Below are the code and all the weights of a small trained network. Each question names an input and a class and asks about switching units off, where a switched-off unit gives its printed mean instead of its output.

import numpy as np


def w(rows, s, z=0):
    codes = np.array(rows[::2]) - 128.0
    scale = np.full(codes.shape[1], s)
    scale[-1] = z or s
    return codes * scale


def f(y):
    return y / 2 * (1 + np.tanh(0.7978845608 * (y + 0.044715 * y**3)))


def log_softmax(a):
    a = a - a.max(-1, keepdims=True)
    return a - np.log(np.exp(a).sum(-1, keepdims=True))


def net(x, mask):
    res = np.array(x, float).reshape(1, 2) / 4 @ E
    y = f(res @ A[0][:, :-1].T + A[0][:, -1])
    res = res + np.where(mask, y, B[0][:, -1]) @ B[0][:, :-1]
    return log_softmax(res[-1] @ U[:, :-1].T + U[:, -1])


A, B = {}, {}
E = w([
[251,152,155,161,170,205,231,124,139,197,113],'x0',
[202,151,247,96,98,127,23,9,202,151,215],'x1',
],0.012)
A[0] = w([
[105,200,115,114,119,150,122,244,119,161,72,48],'neuron 1',
[64,84,118,91,94,12,76,174,141,198,96,29],'neuron 2',
[159,143,159,174,115,133,96,69,196,101,112,3],'neuron 3',
[95,109,58,126,211,195,154,143,119,110,115,36],'neuron 4',
[130,153,175,152,91,118,60,87,107,161,129,24],'neuron 5',
[13,75,50,187,136,97,193,242,116,95,132,179],'neuron 6',
[121,108,73,235,161,116,146,173,34,146,38,207],'neuron 7',
[201,135,154,215,236,208,223,228,149,218,28,78],'neuron 8',
[79,182,79,89,176,76,165,99,142,102,72,38],'neuron 9',
[73,3,49,74,83,67,100,135,96,35,107,106],'neuron 10',
],0.0066,0.0062)
B[0] = w([
[87,9,93,155,83,178,117,67,131,163,212,159],'neuron 1',
[97,104,151,113,156,243,157,138,3,117,254,158],'neuron 2',
[68,92,99,145,103,197,155,3,93,171,247,152],'neuron 3',
[44,52,91,164,103,209,87,55,114,226,224,163],'neuron 4',
[62,93,150,172,69,172,84,80,83,193,155,154],'neuron 5',
[118,177,132,120,119,133,66,58,150,182,51,248],'neuron 6',
[108,106,138,175,106,51,78,108,196,136,107,235],'neuron 7',
[108,186,143,91,150,193,140,223,81,109,189,253],'neuron 8',
[109,27,60,138,91,225,155,70,61,215,249,141],'neuron 9',
[123,190,169,74,174,151,163,141,78,46,191,200],'neuron 10',
],0.0094,0.015)
U = w([
[104,77,107,194,81,108,99,80,147,208,151,79],'0',
[110,158,129,106,165,139,154,165,48,115,186,49],'1',
[139,201,154,128,137,47,79,167,229,107,51,246],'2',
[120,4,95,226,125,75,216,140,128,79,119,54],'3',
],0.013)

Each question gives the input, the list of numbers given to net, and the class t.
The units are the neurons (one row each of A and B). Each row of codes is followed by its name. A weight is (code - 128) times the scale printed after its matrix; where a second scale follows, it is the last column's (A, B and U).
mask holds one flag per neuron, in row order. A switched-off neuron (its flag False) gives its mean, the last column of its row in B, instead of its output. The means were averaged over made-up inputs and are rounded, as every weight is.
A unit's drop is (log p(t) with every unit on - log p(t) with that unit switched off) / (log p(t) with every unit on - log p(t) with every unit switched off).
The circuit of an input: a set's keep is (log p(t) with only the set's units on - log p(t) with every unit switched off) / (log p(t) with every unit on - log p(t) with every unit switched off). Starting from all 10 units, units are removed one at a time, each time the one whose removal leaves the highest keep (on an exact tie, the one counted first), for as long as the keep stays at least 0.8.
units of the circuit, in order: the units of the circuit, biggest drop first
k most important neurons: the k neurons with the biggest drops, biggest first
drop when u is switched off: that unit's drop, to one decimal
input [-5,-7], class 0: units of the circuit, in order => [neuron 6]
input [-4,-4], class 0: 3 most important neurons => [neuron 8; neuron 6; neuron 7]
input [-6,5], class 1: 4 most important neurons => [neuron 7; neuron 6; neuron 2; neuron 10]
input [8,7], class 1: 3 most important neurons => [neuron 7; neuron 6; neuron 8]
input [2,3], class 2: units of the circuit, in order => [neuron 4; neuron 2]
input [3,-2], class 2: 2 most important neurons => [neuron 2; neuron 10]
input [-7,6], class 1: 4 most important neurons => [neuron 7; neuron 2; neuron 6; neuron 10]
input [6,-7], class 0: 2 most important neurons => [neuron 7; neuron 4]
input [-1,3], class 2: 2 most important neurons => [neuron 4; neuron 1]
input [-5,-6], class 0: 3 most important neurons => [neuron 6; neuron 8; neuron 7]
input [5,4], class 1: 2 most important neurons => [neuron 7; neuron 6]
input [-5,-5], class 0: drop when neuron 9 is switched off => 0.2
